Each row has a class, written as a number after it.
[-160 -211  284  174  485  548  222  105  643 -168  116  143 -322 -149
 -219 -313  402  243  261 -193    7 -556  428  212  220  174   13  -49
  401  -16  485  338  -97   -9   69 -144 -267  -73   75 -386  378] : 1
[  60 -181  353 -104  481   67  178 -180   76  119 -119  242 -147  157
  -47 -339  164   49  416  -14  -13 -196  336  263  307  286 -159   22
   -8  -24  274  368   38 -108  187   31 -284   69  -64 -396   57] : 6
[ 266  108   -4 -267   20  -13 -225  -47 -339 -358 -169 -249 -137  258
 -314 -118  452  -24   60 -293 -161 -468  315  192 -249  -95  185 -326
  -48 -105  102  216   20 -176 -181 -451    6  388   47  137  257] : 2
[ -49  -62  298  309  473  343   92  -64  239 -210  149  400 -274 -121
  141 -396  366  225  376   85 -116 -417  408  -11   56   60  -21 -139
  191  135  394  191 -204 -216  227   52 -154 -179  173 -456  458] : 6
[ 221 -316  180   61  159  289   21 -109  408   62 -139  310  -32  -27
 -122 -446  189  171  501  -92  -42 -275  140  130  106  281   -1  -41
  -87  -29  130  265  -76 -173  -80  176  -95  -72  210  -24  158] : 5
[  66  224 -207 -448  366  315 -369 -169  190 -193 -238  -92 -382 -127
 -182  203  316  589  198 -315 -125 -439  153  188 -211 -177   53 -150
  -97 -160  193   75   86 -142 -100 -148 -333  289   -8  397   42] : 0
[ -57 -467  296  166  244  389  -45 -190  550  -86  321  371 -179 -227
   12 -570  461  -31  361    0   -6 -394  385  198   42  106 -107   -6
  295  123  338  523 -234   10   53 -120 -477   38  144 -287  329] : 9
[ -19 -209  322  109  211   57   95 -282  424  -98  310  252  -27  185
 -212  -87  140  334  248    0 -115  -98  -54   21  358  246 -338  -94
   62  -63  116  445 -307   60   55  -16  -87  239  359 -277   85] : 3
[ 420  -44 -119 -740 -132   71  -13   57 -242 -118  -85 -271 -312  130
 -469  -79  183  -53  -45 -179 -117 -580  291  285 -233 -351   77 -211
    2  -56  290 -115  332 -157  -50 -483  -49  439 -331  333 -241] : 9
[ 331 -423  156 -512  100  101  130  -10 -206   24  189 -607  -14  352
 -189 -142   -4  -74   66 -306  127 -376  130    5 -183  102  304 -391
  -55  298  216 -131   83 -241   45 -635   39  146 -219    9  184] : 0
[  83  -52  -58 -507  141  293 -179  -86 -549  -46 -106 -371 -157  119
  -46 -103  474   29   33 -249  118 -454  -18  149 -265  -76  -76 -262
 -113   18  142 -275  269 -164 -138 -277  -94  349 -207  -83  -57] : 0
[  76  -46  286  253  265  239   71    2  236 -187   39  381 -233 -213
 -275   10  190  369  266   56 -163 -512  139  178   77  139    7 -201
  340 -153  157  280  -55  -32  -81  -81 -191  121  300 -304  127] : 10
[ 152 -463  438  496  154 -208  261  -98  256 -106   71  234   53   26
  -41 -413   45   -3   37  141  -87 -347  140  163  262  439   64 -147
  115  209   46  516  -75  156  -18   12 -255 -104  -66 -385  508] : 1
[ 191    3  -64 -470  135  156 -258  -49   44 -258 -386 -544   23  -27
 -646 -107  -18  211   29 -285  -42 -443  263  262  -16 -350  123  -55
 -306   28  196  271  298   -9 -200 -252 -347   66   41  267 -126] : 7
[ 373 -201 -196 -454   50   93  -55  -76 -349  -18 -161 -257  -88  199
 -415  -94  167   51  164 -306  116 -523  244  289 -273 -130  337 -274
  -70   27  166 -119  386 -138   72 -899  -58  316 -244   26   30] : 5
[ -77  190  -65 -166   62   90 -303 -126 -179  -26 -351 -373 -252  306
 -126   13 -216 -158  -78 -229  -49 -154  -24  -17 -294 -322  312  -86
 -277   39  208   97  182   -9   32 -183 -193  174 -184  331  -91] : 3
[-105  136  -48 -322  125   90 -232 -164  150 -130 -381 -201  -48  441
 -242  165   20  128 -117 -232   -9 -173   32  148  -79 -443   91 -208
 -356 -213  162  238  273   97   75 -343 -349  271  -10  423 -169] : 4
[ -87 -395  254  406  102  153   83 -245  182 -187  137  322  197   79
   57  -79  205  136  120   24   26 -217   99   -4  301   66 -171   44
  139   31  -32  243  -49   82   11   48   -3 -259  -19 -160  322] : 1
[ -53 -159  381  289  339  373  -34 -128  337 -121  -22  389  246 -148
 -264 -284  153  346  331 -106  -96 -364  158  126  209  -83  -56 -270
  133 -157  367  431    3  -23 -113 -212 -361 -224  244 -204  120] : 4
[ 171   61  -22 -364  -63  260 -238  112 -449 -147 -470 -485 -344  251
 -277   81  115 -196 -168 -288   10 -330  263  271 -408 -506  407 -298
  -93 -209  240  105  625  -38 -197 -343 -300  248 -172   57   28] : 10
[ 193  -63   66 -194  138  301 -221  -79 -316  104 -309 -337 -256  -26
  -65  144  202  101  -94 -207   70 -291  379   42 -402 -396  128  -53
  -67 -170  283   36   98  -99 -127 -277 -394  308   49   80  224] : 3
[ 215 -142  117 -454  125   18 -108  -75 -353   -1 -512 -574 -328  393
 -286   88   21   34 -168 -218  171 -379   -7   95 -298 -169  -31 -336
 -103 -107  206   65  472   32 -140 -232 -141  417  -54  187   22] : 1
[  54 -290  116  -18  121  310  209  121  550  -49  215   85 -187 -432
  -73 -546  442 -153  279 -211 -223 -438  251  335  304  301    0   54
  324  -31  261  401 -242   80  102   99 -350   30  -50  -85  277] : 6
[ 357 -208  -58 -438  152  144 -136   64 -109 -366 -479 -624 -355  -92
 -548   78   95  241 -166 -303   16 -664   97  295  -14   -2  324 -371
  -57  -86  181   83  469  -18 -103 -402 -417  293 -108  170  -90] : 10
[ 106 -166  -23 -296  127  200   36  -82 -182 -111  242 -255 -151  552
   39 -150   44   73  123 -421    2 -249  132  174  -13 -133  143 -225
  -94  223   72  299   81  -52  -23 -466   49   32 -201   73  177] : 7
[-177 -194  198  358  212  378  177 -146  403  -55  318  623   49  -55
 -128 -123  282  269  337 -154 -103 -165  -56  -37  341  191 -272   11
  304 -166  209  195 -403  -35  -56 -157   40 -136  143  -68   55] : 5
[-166 -307  277  360  195  494  204  141  410  -29   49  278 -175 -117
 -157 -290 -176  143  229 -218 -156 -190  320  318  283  179 -146  244
  245  178  237  369   22  144   20 -148 -192 -201  111 -414  288] : 4
[  -3 -455  276  242  159  -60   87 -337  393 -325  296  338   48  -70
  102 -467  321   70  326  346   -3 -239  302  164  214  134 -199 -200
   61   24  145  -33 -218  -94   84  114   43 -157  191 -191  171] : 1
[ -58  251   57 -100  197  -29 -303 -196 -240 -245 -652  -57  -64  254
 -333  199  422  169  -53 -363   64 -696  -59  204  -97  -20   47 -586
  104 -445  271  235  468   33  -63 -271 -127  253  -12  115   65] : 9
[ 201  177    3 -426  110  444 -183   74 -207 -136 -410 -170 -198   34
 -366   -8  134  -59    7 -217  -14 -580  187  517 -135 -285  271 -405
  -26 -217  331   12  413 -241 -309 -144 -443  263 -147   98 -228] : 3
[  25   66  191  112  511  430  136  -97  604  -76  -11  443    7 -338
 -180 -283  259  199  522  -30 -276 -547  233  343  135  218 -168   -1
  210   -3  266  232 -311   61   45   57  -50  308   75   13  258] : 9
[ -37 -340  345  372  242  445  110  -31  520  143  -63  654  -30  199
  -94 -164    7  369  234 -278  -53 -262  337  421  235   59  -41   57
  140 -288  176  561  110  235 -203   71 -192  -61  117 -117   52] : 2
[ 140 -312  251  332  161  278 -148 -145  134   19 -278  212 -121 -143
   26   43   68  301   43 -133  -75 -399  144  425   79  184  124  -37
   61 -216   13  646  269  228  -30   -7 -475  -29  353 -261  280] : 7
[ 134  -64  -97 -271  298   63 -180 -104   58 -155 -641 -581 -320  -69
 -193   74   73    9   23 -343 -115 -467  233  333 -110 -304  300  -86
 -103  -27    7  449  139  260 -302   21 -621  211 -109  132  274] : 8
[  62 -401  244 -122  188  481  152  -43  407   76  -72   28  310 -139
  -48 -110  203  182  261 -499 -163 -267   73  275  332  135 -122  100
  376 -231  153  453 -196  128  -25  -56 -167   46  308 -349  254] : 6
[ -53 -519  263  522  240   11  221 -129  525  126  434   62  -48  -39
    0 -552  100 -126  123 -149  -62 -226   54  146  199  478    6  -71
  207  133  131  400 -260  269  292 -261 -285  -93  233 -567  346] : 4
[ 313 -665  278   84  270  217  141  -15  289  152 -317   70  -67 -237
   88 -250  -65  -71 -111   69  104 -236  320  163   40  159   84  134
 -164  126  303  279  122  278  317  -58 -405   10  211 -251   52] : 6
[ 118 -354  211  389  105  -47  -57  -98  417 -246   65  641 -375 -339
 -251 -317  251  208  269  278 -106 -307  290   46  218   53   54  -77
   45   -2  259  288  -62  -41   33 -161   70 -205   79 -175  166] : 3
[ 225 -505  221  365  108   87   60    3  163 -224 -266   54 -278   64
 -152 -415  -17  -56  232    8  -65 -390  321  287   89  143  403 -171
  111  -31  199  269  143  145   20 -180 -578   70  179 -387  321] : 8
[  -5  149  -78 -433  348  322 -119   -6  176 -276 -300 -490 -188  135
 -327  170  172  315  -49 -199   20 -405  110  142   62 -179  209 -303
 -233  -90  213   91  266    0  115 -324 -288  221  -68  241 -133] : 7
[  63 -356  349   45  367  196   23 -101  229 -216  176  340 -263  190
   98 -379  143  138  245  162  -49 -383  363  141   -8  205  -10  -74
  162  280  285  316   69  -72  320 -212 -116  -44  101 -323  253] : 6
[ 134 -369  238   17   73  250  -17  -89  140 -279 -133   68   80   35
    8  -49   87  456 -190   60 -143 -203  188  149  290  -21   76   40
  -58 -162  268  501  175  221   38  -84 -625  -51  175  -60  -70] : 5
[ -33 -237  384  313  241  475   27   -2  475 -141  -33  517 -140   82
  -38 -189   32  455  146  -75   17  -58  371  163  217  -66 -240  131
   95  -71  288  630   67  126 -116  208 -422   93  361 -495   68] : 10
[ -31    5 -185 -170  361  165 -243 -185 -169 -316 -361 -452 -339   -8
 -206   27  240 -277   93 -240    8 -521  133   50 -220 -417  538 -201
 -100   66  155  143  -82  -26  -97 -342 -355  -41  -95  201   19] : 1
[-281   20  338  173  318  500    4 -173  501  -10  166  262   29  -75
  155 -140  425  104  368 -135 -171 -432   81  105  171  274 -186  123
  281 -142  294  344 -297   27   69  330 -180   17  186  -91  333] : 4
[  30  321 -213 -506  154  143 -163   62   36 -191 -367 -394 -208  335
 -448  354  131  425  -75 -528  -47 -461   16  104 -183 -323  413 -319
   -9 -298  225  114  298  -60   27 -339 -170  339  -30  340   93] : 2
[-124   -1   63 -147  102  195 -199 -144    3 -170 -331 -278 -161  237
 -321  -82  362  -42   50 -132  -44 -346  176  259   -8   63   47 -215
   11 -227  238  317  209  104 -212 -229 -453  116  -40  149  102] : 1
[ -87 -419  535    3  221   80  357  -76  336  129  210   90  308  122
 -136 -197 -184   78  378 -118  -49 -102  178  293  400  100  -44   40
  147   73  128  752 -202  156  -52 -206 -437  -65  244 -343  177] : 4
[ 160   80 -149 -388  273  203 -122 -243 -272 -426 -403 -159 -146 -149
 -122 -152  502 -173  310 -262  -23 -467   70  334   28 -326  111 -295
 -172 -110  228  -71   70 -269 -124   36 -341  326 -101  -90  205] : 2
[-229  -19  122   67  226  282  234 -121  668  143  168 -101   31 -114
 -180 -194  161  500  484 -510 -197 -315   27  189  364  285 -206  -39
  180  -76   18  573 -331   16 -120   21  -49 -159  150  -45  421] : 0
[-108 -462  382  356  268  125   66 -290  300  -11  247  297  152  235
  159 -417   34    2  352  335  114  -65  322  152  190  292  104 -103
   92  320   35  388 -205  -15  123 -235 -228 -105  146 -604  308] : 9
[-101   20   24 -172  363  144 -261 -409  -21 -230 -258 -213 -107  225
  -73   91  206  276  -70 -175  147 -454   78  175 -163 -271  -26 -271
 -205   14  129  286  120  -43  -63 -341 -226  213  -80  268   63] : 4
[  49   92   61 -270  378  120 -236  -84 -224 -205 -382 -245 -355  171
 -130   75  225  162  -16 -112  103 -412  306   30 -310 -285  248 -321
 -175 -107  388   94  112  -74  -78 -190 -395  242   24  287   -4] : 8
[  11 -434  290   76  240  500  199 -331  268  325   33  128  187  249
  251 -258   33  -61  285   92  182  -91  298  263  -48  178 -205  131
  -89  206   99   70  -90  -72  -20  -21 -193   42   64 -387  363] : 8
[ 139  148  -73  -64  249   98 -298 -311  -86 -395 -462  -78  -64   67
 -416  -32  365  -44  106  -87   10 -663  225  108 -346 -377  225 -467
 -334  -68  158  -93  142 -140 -213 -153 -220  192 -135  313  -57] : 7
[ 236  -58 -296 -647  145  173   -4   35 -280  133 -144 -399 -127  296
  -87   16  341  227   67 -664   99 -449  120   -7 -398 -106  247 -235
    0   45  156  -42  107 -195  194 -806   29  305  -91  -60  155] : 10
[ 151 -130 -189 -150  110  142  -75 -168  -60 -107 -163 -500 -540 -131
  -97   75  113  -72   19 -448   72 -311  103   68 -191 -210  345  -56
 -100  -58  104  115 -114 -131 -117  -23 -241   81   17  148  103] : 7
[  -9 -323  202  236  381  622  163 -180  382   73 -174  249   -7 -102
 -127 -330  -71   19  375  103 -117 -483  239  106   80  159  -14  112
  -59  131  401   45 -173   70  239 -178 -309 -180  336  -57  -50] : 2
[ 130 -140  -57 -365  104   81   21 -162 -387 -130   43 -574 -111  335
  260  213  189  223 -258 -387  205 -304   90  -31 -333 -294  381 -331
 -268  151   86   41  109 -132  216 -349 -176  301  -85  -57  364] : 9
[  32 -277  323   33  311  219  145 -106  534 -136  250  116  230  154
 -130   20   70  378  245 -114  -59 -315  -88   23  248  336  -61  -75
   96  -35  127  156 -187   61   85 -150 -121   65  287  -25  180] : 8
[  46  -65   23 -494  172  176 -133  -30 -273   -8 -268 -595 -155   83
 -329  157 -251  -26 -101 -316  -97 -204  167  398   30 -248   33 -172
 -193   98  -11  293  358   52   19 -343 -324   90  -81  199 -124] : 9
[ -69  261 -119 -382  324  210 -112  -39 -188 -158 -127   -2   -7  343
 -183   -1  448   60  -15 -492    6 -420  -17  233  -39 -354   70 -420
  -80 -246  298   26  117 -117 -157 -495 -269  200 -268  145 -122] : 8
[-252 -181  369  238  351  161    1 -130  664   60 -122   65  -68   24
 -253   25   13  277  165 -102 -279  -63  185  429  437  174  -13  114
  260 -182  -33  791 -207  293 -313  134 -283   23   54 -206  514] : 10
[ 296   24 -129 -584   92  210  -53  -97 -194 -239 -671 -548    0   35
 -403  242  -14 -101 -103 -450  -50 -355  145  454  -98 -243  200 -240
 -221 -343  145  193  445  111  -13  -72 -442  448    2  393 -384] : 10
[  25 -197  352 -321   89   30  256  -54  600  -71  216   80   50  193
 -223   -1  115  418  279 -121 -111 -334  121  401  349  404 -116 -151
  196 -126  141  529   53  142   18 -223  -68  266  164 -281   42] : 6
[ -35   98   72 -490  252  -29  178  103  -42 -408 -154 -613 -355   48
 -238  207  135   63  -27 -352   15 -484  131  -16    7  -90    4 -272
  136  -46  333 -124  142 -120  143 -132   26  173 -216  367   72] : 4
[  91  -96  229  242  292  286  228   36  153  -74 -378  173  -80 -194
 -253 -276  419   15  171 -285  -54 -447  197   65   90  131   32  -22
  172 -280  474  367  -57   56   -8   41 -503  131  154 -261  327] : 9
[  77 -495  316  204   87   11  322  -19  200  134  123  122  125  161
  109 -395  -71 -179  136  -62   56  -67  172  203  255  324   42    1
   28  117  237  109  -14  147   62 -331 -187  -54 -122 -476  215] : 6
[ 110 -642    4 -555  -71  -48  -94 -146  -49   24   36 -439   14  151
  -33 -316  198 -327   85 -290   92  -17  402  337   14  -87  138 -129
  -80  -17   46  -63  274  -67  -67 -193 -220 -161 -393   42  -28] : 8
[  93 -521  354  428   74  419  160   31  533   -9  159  700 -222 -156
 -177 -292  160  -69  422 -266  -89 -464  424  328  233   89   40   27
  308 -184  295  392  -19   81  -19   95 -281 -211  193 -210  146] : 6
[ 144  271   29 -453  330  262 -172 -145 -401 -293 -416   49 -167  376
 -299  350  315  265  130 -355  -26 -522   63  154 -209 -240  116 -383
  -80 -344  380  203  321 -119 -189 -378 -181  285    0  393 -116] : 2
[  69  183   58 -414  279  393  -47 -108 -321 -202 -363 -163  228  474
  -35  352  341  -54  -26 -703  160 -362    5  286 -140  -37   14 -324
   80 -429  278   49  285 -132   30 -228 -183  498   16  216   82] : 2
[ 148  -63 -187 -565   -3  218 -240    1 -217  -94 -175 -588 -171   95
  -77   50  320  292 -242 -365  -70 -344  231  182 -272 -477  255 -138
  -65 -149  114  165  186    4 -115 -510 -219  300 -160  270   78] : 4
[ 185 -188 -147 -353   84  208 -292 -153  154 -401 -329  -30 -418 -147
 -314 -102  601  161  242 -106  -60 -434  258  271  -85  -93   45 -274
 -188 -143  164 -124  145 -257 -331   87 -164   32  -34  336  304] : 9
[ 118 -399  468 -141  342  134  288 -341  280  -42   23  166   51  241
  -21  -96   85 -196  348  -16   48 -203  296   85   89  243 -129  160
   -3  129  368  311 -211   14   69  171 -307  310  -79  -50  263] : 9
[ 143 -491  415  169  154   94  245 -113  258   58  135   81  167 -198
   49 -455   16  -55  194   68 -147 -247  494  259  154  177  -87  -61
  104  100  290  245  -70   64  174 -267 -215 -149  115 -398  297] : 2
[  38 -309  136  -30  169    2   69 -174  393  -51  101   26 -216  204
  188 -312   10  320  201   49 -145 -105  200  137   68  159    5  -78
  -98   24  114  203  -19   63  247   15 -294  -11  178  -88  144] : 6
[ -79 -169  209  137  313  182  150 -131  379  -46 -130  205 -114  102
   -9 -138 -196  459  279  -74  -79 -208   63  232  186  203  -29  -20
  -66  102  199  431  -13  165   87   27 -119  -39  290 -166  249] : 6
[  99 -107   18 -506  276  267 -149   15  -58  -60 -241 -337 -121  206
 -235  140  256  369   87 -471 -133 -630   44  173 -159   48  267 -373
   31 -253  222   95  241   42   44 -765  -89  114   38  291 -173] : 1
[ 151   22  114 -391   45   52 -179 -236 -279 -175 -350 -194 -165  133
 -167    2  300 -133  165 -119 -175 -172  189    7 -115  -58  -64  -71
 -152  -86  242   61  -58 -207 -287 -181 -119  275 -225  179   91] : 7
[ -15 -217  163  359  355  137  -28 -236  633 -103  -64  457  -91 -519
 -105  -94  367  441   69  106  -31 -454  124  -29  262   -6  -41  126
  133 -149  247  585 -288  175  122   42 -415  -68  299 -137   88] : 9
[  16  211 -154 -255  269  518 -144  118   41 -492 -243   -4   22  132
 -369  -53  226    8   83 -356 -135 -771  158  398   43 -199   79 -213
    5  -33  361  -66  306   79 -124 -347 -205   -5  -95  261 -280] : 3
[-191 -179  203  299  503  675 -220 -449  653    3 -299  265  -24 -384
  144  -88  263  322  347  123  241 -361  391   25  -74 -201  -13  227
  -39   -5  343  429 -161   32  139    5 -545   74  320 -228  193] : 7
